Group and class of each row:
[  4.3 -13.6 -13.9   6.1 -29.4 -16.9   5.5  -7.4   7.4   2.5   4.0  13.4
   3.5  -2.1   9.0  18.9   4.4  13.9  23.0   6.1   4.9   8.5  13.1  14.0
  -4.9 -14.8   4.8]
C/lz
[ -5.4 -13.7 -28.3  23.2  12.7  24.0  -9.3   8.9   0.8  -9.2 -13.2   8.3
  15.5   2.6  19.4  22.7   8.5  13.7  22.6  -2.3  -2.7  -0.6  16.0  -3.1
   8.6 -11.7  10.1]
C/Zl
[ -5.4  -7.0 -17.1  -3.0  -5.4   1.7   2.4   2.8   9.3  -6.0 -19.7  12.2
   1.5  -6.6  25.5   7.0  -2.7   7.6  20.5  -4.2  -0.9  25.8   9.8  21.7
  13.5 -16.7   0.1]
C/Zl
[ -8.8  -5.2  -1.4   9.7 -15.2  -9.6  -6.3  -1.0  -7.8   0.5 -15.5   3.3
 -15.3   5.6  24.7  -0.6  -8.3  -0.1   8.9  -3.9   3.6  -1.5  16.9  27.5
   5.7  -4.1 -13.4]
P/jb
[ -7.3  -7.4 -17.3  -4.7 -19.7   3.4   9.6   6.2 -13.2   5.1 -20.6  13.3
   4.2  -3.5  21.6   3.8  13.3  11.9  14.4  -0.6   2.9  20.2  16.9  34.0
   9.8 -13.8 -10.8]
C/Zl
[  5.1  -4.9 -13.8  -1.9   1.5   3.0  -5.4   9.6 -20.4  -0.7  22.8   9.4
   8.3  -2.7   4.9  56.5   7.1 -15.9  10.9  25.4  -4.0  -4.6   6.7  -4.2
  -1.4 -12.9   8.2]
C/Zl
[ 10.7  -4.7 -21.8   6.0  18.1  24.3  -2.4  -6.5  -2.2  -3.0 -46.2  10.7
   4.0   3.8  16.9  -1.5  -2.8   5.1   0.5  -6.8   2.6   4.4  17.9   1.2
  11.0  -2.5   2.2]
C/Hb
[ -3.1  -7.7 -26.1   8.4  39.6  22.6  -3.3   3.6   3.6   4.2 -24.2  10.9
  12.1  14.7  22.6   1.3 -12.9  16.8  13.7  -3.3   3.9  12.5  10.6  13.7
  15.7  -1.3  -4.6]
C/lz
[ -5.4  -2.2   3.2   6.2  -8.5   4.5   0.1  -3.9 -10.0  -6.4 -19.3   7.9
 -13.1   6.8  29.3 -16.0   5.9   4.7 -14.1  -4.3  13.8  -7.1  12.9  28.3
   0.0   9.1 -22.5]
P/jb
[-14.5  -8.7 -18.7  -4.9  -2.3  -3.2  -7.1   5.8 -22.0  -4.5 -33.8   2.5
   1.1   3.3  26.8   7.1  10.2  -2.0  14.6   0.4   8.3  22.1  10.0  39.2
  -1.0  -9.0 -13.3]
P/nq
[-20.4  -9.1 -11.9 -10.4 -32.3 -24.2   9.4  -4.0  17.8   2.1  -7.8  12.5
 -19.3  -5.9  18.5  18.5  17.0  -0.5   5.0   5.4  -2.2 -15.1   6.6  34.5
  -7.1 -27.4   5.1]
C/Zl
[-20.1  -9.3  -3.9   7.2   8.2   5.3   3.0   0.4  -0.8   9.9 -19.3   2.6
  -6.0   5.7  41.7   6.3 -10.8   9.2  -1.2  -9.1   2.2  -3.1  15.1  45.3
   7.5  -1.3 -17.0]
P/jb
[ -5.4 -15.3   0.5  -7.1 -11.2 -26.2   5.4 -11.8   3.7  10.4 -17.9  14.1
 -10.1   1.3  11.5  20.9   3.5   7.6  -2.7   1.0  -4.3  -7.7   9.5  34.3
  -2.5   2.9 -14.2]
P/Mc
[ -1.2  -7.8  -5.9   8.9  12.8   3.0  -2.0  -3.1  -6.2   4.9 -22.6   4.7
  -0.4  -0.7  17.0  -0.4 -12.6   8.5  14.3  -6.4  12.4  11.0  15.4  28.1
   9.5  -6.8 -11.3]
P/nq
[-13.1  -6.6  -9.6   5.1  -0.9  -7.2  -3.4   9.2   3.6   3.9  -8.9   1.8
  11.3   7.9  26.1 -14.0  -4.8   3.9  12.5  -0.5  18.1  -0.8  24.2  32.2
  -5.7   7.5 -19.9]
P/Mc
[-12.6  -4.4 -13.4  -1.9 -14.9 -11.4  -6.6  -2.2  -1.4   4.4 -17.0  16.5
  -3.7  -5.3  30.5  22.0   5.1   8.6  20.5  -5.8  -0.6   1.8  21.5  20.0
   9.7 -18.7  -5.0]
C/lz
[ -9.0 -16.4  -7.1  -4.3   7.4   8.9  -4.1  -5.9  -7.5 -10.6 -16.4   7.4
   3.4   0.0  22.8  -1.4  -3.0  22.4  11.1  -7.5   9.1   5.4  19.8  -5.1
  11.2  -1.8  -5.1]
C/Zl
[-12.4  -4.0 -11.9  -5.1 -18.8 -18.7  -3.6  -7.1  11.7  -3.2 -10.4   9.7
   3.9  -1.7  20.1  14.8   2.9   5.2  15.6   3.8  13.8  -6.5  14.0  26.1
  -2.9   5.9  -4.4]
C/Zl
[ -1.9  -9.4 -11.2 -12.8  -9.7  -6.4   2.8   8.1  -4.6  -5.9  -8.9   9.7
   5.2  -1.0   4.4  20.3   7.8  -0.3   7.4  10.7  -5.6  -1.6  -2.3  19.6
   2.8  -1.6  -8.0]
P/nq
[ -1.0 -15.2 -20.6  16.4  26.3   7.1  -4.3   0.3   4.2  11.4  -1.7   5.9
   2.3  -8.1  19.1   7.5  -3.3   3.2   7.9  -3.4  19.1   4.8  14.9   8.5
  12.6  -5.2   4.6]
C/lz
[ -6.9  -7.4  -8.5  -6.8 -27.0  -8.1   4.4   0.5  -2.4  -4.0 -15.8  14.6
  -7.0  -1.8  22.4  -0.5  -3.6   7.3  -2.3  -9.6   9.2  -8.7  18.8  30.0
   3.4 -12.1  -3.5]
C/Zl
[-11.4   2.0   7.2   2.7 -11.4 -23.8  -6.9  -2.8   1.8   0.2 -11.9  -3.7
 -12.2 -10.4  19.7 -26.5   6.6  -2.0   3.9  -5.7   8.9 -11.3  11.4  18.5
   5.2   4.0 -13.3]
P/Mc
[ -7.4 -22.9 -43.9  -9.9  21.4   6.1  -3.0  10.7   7.6 -14.3 -29.3  26.2
  29.5   0.3  32.8  58.1  27.5   7.5  50.7  -6.3 -17.4  21.5  19.0  40.4
  19.6 -29.1   9.2]
C/Zl
[-21.5  -8.4 -13.0   0.0   7.0  -2.2  -3.7   4.2   1.3  -2.8 -29.6   7.4
  12.7   2.9  39.7  17.2  11.8  17.2  24.1 -13.0  -1.3  -2.3  20.9  45.3
   5.2  -6.6 -27.2]
P/Mc
[-19.3 -12.9  -9.0  -3.2 -15.5  -0.8  -5.1  -0.4   3.1  -0.1 -35.0   1.3
  -5.5   1.8  29.6  -9.5  13.6  12.6   8.1  -3.0   6.9  -9.4  15.3  37.6
  -5.7  -1.4 -25.6]
P/jb
[ 19.5   9.3   9.5   1.3 -33.4 -22.2   3.2  -3.3  12.4   8.1  18.1  15.7
 -14.6  -6.7 -32.1   3.5 -33.2  -0.7 -37.9  27.5  27.1 -18.2 -27.0 -27.1
 -11.4  10.6  29.1]
C/Hb
[ -8.4  -8.6  -8.0  -2.7  -0.5  10.8  -6.5   2.1  -4.8   4.2 -24.9   2.7
  -3.9  11.2  15.5  -4.5  -4.2   4.7   5.8 -16.8   8.9  -5.0  23.2  29.7
 -16.7   6.6 -17.6]
P/jb
[-10.6  -7.4  -8.9 -22.8 -19.7 -13.8  -0.4   3.5   4.9   4.9 -19.6   7.1
  -6.9  -9.1  14.1   9.0  11.4   0.3   1.8   5.2  13.4  -6.7  14.2  39.0
 -35.7   1.4 -15.9]
P/nq
[  0.0  -6.5 -17.2   2.3  12.7   7.4  -4.0   4.4  -0.4   9.0 -10.5  10.6
   3.2   8.1  18.7  10.2  -0.8   1.6  11.4  -1.4   4.3   8.4   3.2  12.7
  -0.9   3.6  -3.0]
P/nq
[ -9.2  -7.4  -8.1   1.8 -10.1   0.5  -7.9  -6.1   2.4   3.2 -16.5   1.9
   5.0  -6.4  16.3  -2.8  -2.8  -0.3  11.9  -9.0   2.4  -0.7  31.6   8.5
  -5.3  -6.5  -5.6]
C/lz
[  1.7  -2.1  -2.6   3.5  -3.4  14.3  -0.8  -0.6   6.9 -11.1  -1.7   7.1
   1.4   5.5  23.7  -2.0 -10.5   4.6   9.0 -67.4  -4.8   0.7  11.8   6.2
   8.9 -17.3  -1.3]
C/lz
[ -4.6 -14.3 -21.4   4.2   1.1   0.8  -3.8  -0.5   8.2   2.6 -14.6   4.2
  -2.5  -7.6  16.1   8.2   6.0   7.8   8.9 -15.4   3.6  -0.7  16.5  21.5
  12.3 -19.0   4.8]
C/Hb
[-15.8  -3.5 -15.2   7.3  -8.9   9.2   2.5  -6.7 -12.4  12.2 -16.7 -10.8
  -1.5   3.8  28.4 -33.5 -13.1   6.5   1.6 -19.2  11.0   0.2  32.9  18.8
   1.7  -3.7 -17.5]
C/Zl
[ -4.8  -7.6  -7.1  -4.5 -11.6 -10.6  -1.7   7.8  -4.7  -1.1  -7.6  10.3
   1.8   2.1  12.2  23.2   7.9   3.6   1.9  10.3   1.1  -4.1  26.0  32.5
   5.7  -3.0  -5.4]
P/jb
[-25.0  -1.9  12.0  -8.3 -29.8 -14.9   0.7  -2.3 -13.3   0.4 -21.2   3.8
 -11.1  -7.7  48.4 -16.8   4.0   8.3 -12.4  -3.2   9.2  -4.0  20.0  53.3
  -3.6  -3.4 -29.9]
P/nq
[-26.2  -5.1 -26.7  -6.8  -6.0  -1.3   5.4  -1.1   0.0  -4.6 -27.1   3.1
   1.6   0.2  42.8 -17.3   1.4  11.6  25.9 -35.5 -17.8  -0.8  30.9  13.3
   4.6 -23.1  -9.5]
C/Hb

Group and class of each row:
[ -6.3  -3.0 -12.8  -2.8   5.3  -4.9  -2.1  -2.5  -8.9  -6.4   2.3  15.1
   4.1  -3.3  -1.0  -1.2   1.2   4.2  -3.3   2.5   7.9   1.2  -3.9   3.5
  -1.5   1.5  -0.9]
mq/lj
[ 2.2 -0.4 -8.3  0.0 -0.8 -4.3  0.3 -5.6 -8.6  0.7  3.4  9.4 -0.4  5.5
 -1.0  8.1  8.2 -1.1 -3.4  1.8  2.1 -0.4  2.0  2.0  2.7  2.7 -6.9]
mq/cd
[ 3.4 -3.6 -8.5  2.4  0.7  0.3  1.4 -7.0 -8.0 -2.3  1.9 13.3 -4.0  5.2
 -1.8 -1.2  0.8  0.8 -0.1 -0.7  1.5  5.8  0.8  3.5 -1.2  3.8 -6.1]
mq/Gl
[-0.5  1.0  1.4  2.1 -3.8 -9.4 -0.8 -1.7  6.0 -1.2 -2.5 12.2 -9.1  2.5
  3.0 -2.9 -4.7 -0.9  6.1 -4.0 -3.6  5.4  2.5  5.5 -4.3  0.4  5.4]
Gs/ms
[ -5.4  -7.9  -6.1  -3.1   8.1   0.5 -12.6  -0.4   1.3 -10.6  -4.6   8.9
   0.5   0.4  -5.9  -1.1   1.0   2.1   3.6   6.9   4.6   8.0  -4.4  -3.1
  -4.7  -6.3 -14.5]
jd/Ff
[  1.9   4.6 -12.6  -3.5   1.8  -2.4   3.9  -2.5 -18.0   0.5   5.9  13.9
   2.6   5.0  -4.0   3.7  -0.7  -2.1  -6.4   3.9   7.8   4.1   2.7  -0.2
   6.7   5.6 -16.2]
mq/cd
[-1.7 -0.6 -7.1  2.6 -0.8 -5.1  1.8 -9.7 -5.5 -1.7 -2.2 17.6  2.5  5.0
 -0.5 -1.3  3.1 -0.2 -0.1 -4.0  3.9  2.6  2.6  7.4 -2.7  4.9  1.5]
mq/Gl
[-1.3 -2.9 -4.1 -0.1  4.1  0.4 -2.4 -6.7  5.2 -5.9 -6.3  6.8 -1.1  5.5
 -4.2  2.0  3.0  0.3  5.1  1.1  3.2  4.7  3.6  3.7 -6.3 -1.4 -7.9]
jd/jm
[  0.0 -10.3 -17.6   0.3   2.4  -4.8  -2.7 -10.0  -7.7  -7.3  -4.1  10.8
   5.0   2.1  -3.5  -3.8   0.7  -0.9   0.0   3.5   2.8   7.2  -2.1  -4.2
  -8.6  -5.7 -17.0]
jd/rd
[ -6.3   4.4  -6.8  -3.8  -0.3  -8.5   0.2  -0.5   7.0  -3.9  -9.3   1.2
   3.5  -3.1  -3.1   4.3  -5.5  -0.9   2.2   4.8   5.8   2.2   2.0  -2.6
  -2.1  -0.7 -19.4]
jd/Ff
[ -6.9   4.1  -1.7  -0.3  -2.6 -10.1   0.1  -7.1  -7.3   2.3   3.8   9.2
   7.8   3.0  -3.5   2.0   4.0   2.5  -4.0  -5.6   2.3  -3.3   3.5   3.4
   2.4   3.7   6.0]
mq/lj
[ 0.3 -7.3 -0.2  0.3  0.9 -3.8 -3.0 -9.7  0.9 -3.7 -2.4  8.4 -1.0  7.3
 -3.1 -0.7  2.9  0.2  5.2 -2.9 -2.0  4.3  0.1  2.7 -8.2 -2.6 -4.9]
jd/jm
[ -2.8   1.1  -7.9  -4.5   1.7  -1.6   0.7  -2.1 -10.6  -2.7   2.5   9.4
   5.8  -1.4  -2.0   0.6   0.9   0.7  -4.3   2.2   4.1   0.3   0.6  -0.9
   4.3   2.8  -6.5]
mq/cd
[ -1.3  -3.4  -7.2  -0.9  -2.1 -10.4  -1.3  -4.3 -10.3  -3.5   5.2  19.5
  -0.1   2.3  -3.5  -2.8   0.1  -0.2   0.9  -0.2  -0.5   5.3  -2.2   4.9
   2.0  -0.8  -1.6]
mq/Gl
[-3.1 -5.2 -1.6  2.4 -0.8 -8.1 -3.6 -5.9  3.9 -4.3 -5.3 14.1 -3.6  3.2
  2.0 -3.0 -2.7  1.5  6.7 -2.3 -5.4  4.5 -4.7  5.6 -8.9 -0.3  6.2]
Gs/Bz
[ -4.4  -4.5  13.1  -0.2  -5.4 -13.2  -2.1  -3.4   0.0  -4.2  -1.9  17.0
  -0.1  -1.4   2.5  -4.7  -6.5   1.1   4.5  -1.6  -2.9   5.3  -7.8   1.5
  -6.5   0.1   7.1]
Gs/ms
[ -3.1 -11.8  -6.5  -3.0  -1.1  -8.3  -3.6  -3.1  -2.5  -6.3  -5.1   9.2
   0.7   3.8  -3.5  -1.3  -6.1  -0.8   6.2   5.1  -1.1   5.3  -0.7  -4.1
  -3.0  -5.2 -10.9]
jd/rd
[ -3.4  -3.2  -8.1   0.1  -1.0  -7.6   0.1  -2.8   2.5  -6.2  -5.9   6.5
   0.7  -1.2  -2.4   0.2  -6.4  -1.0   5.1   4.3   1.5   5.3  -1.5  -1.5
  -6.7  -2.6 -12.6]
jd/rd
[ -1.4  -0.4  -4.2  -0.2  -0.8 -12.4  -1.5  -8.2   2.0  -3.9  -4.1   9.8
   2.8   4.6  -7.0   2.3  -1.3  -0.2   4.6  -4.3   2.6   3.5   3.9   0.3
  -4.2  -2.2  -8.1]
jd/jm
[ -3.0  -6.6  -8.8  -2.1   4.8  -1.2  -4.2   1.1 -14.2  -5.8   8.2  22.2
  -0.9  -0.6  -1.4  -4.0   6.0   4.8  -2.6   0.5   1.4   3.2  -6.6   1.9
   3.7  -1.1   5.0]
mq/Gl
[ -1.7  -8.1  -8.7   0.3  -3.6 -11.1  -1.0  -9.6  -2.2  -6.5  -2.3  15.6
  -0.4   5.6  -1.2  -0.2  -1.6  -1.6   6.7   0.5  -2.8   7.8  -3.0  -0.3
  -6.8  -3.4  -5.6]
jd/jm
[ -4.9  -3.5  -3.6  -2.5   3.2  -6.5  -4.5  -2.0 -11.4  -3.6   5.1  15.2
   5.9  -2.9  -3.4  -0.4   5.2   6.1  -2.4  -1.8   0.6  -3.8  -1.6   2.6
   2.1  -0.9  13.1]
mq/lj
[  0.0  -0.2  -3.0  -0.5   1.6  -0.3  -0.4  -0.8 -10.0  -1.4   2.9   8.6
  -1.2  -0.2   2.6  -2.0   4.0   2.4  -2.6  -1.9  -1.2   0.4   1.9   2.7
   2.7   1.3   5.7]
mq/lj
[  1.8  -3.6 -11.4  -1.4   0.7   1.1   2.8  -6.8 -10.4  -1.5   1.2  11.3
   2.9   2.8  -2.0  -0.9   1.6   0.2  -2.6   2.3   1.3   3.0  -2.4   1.7
   0.1   2.5  -5.3]
mq/cd
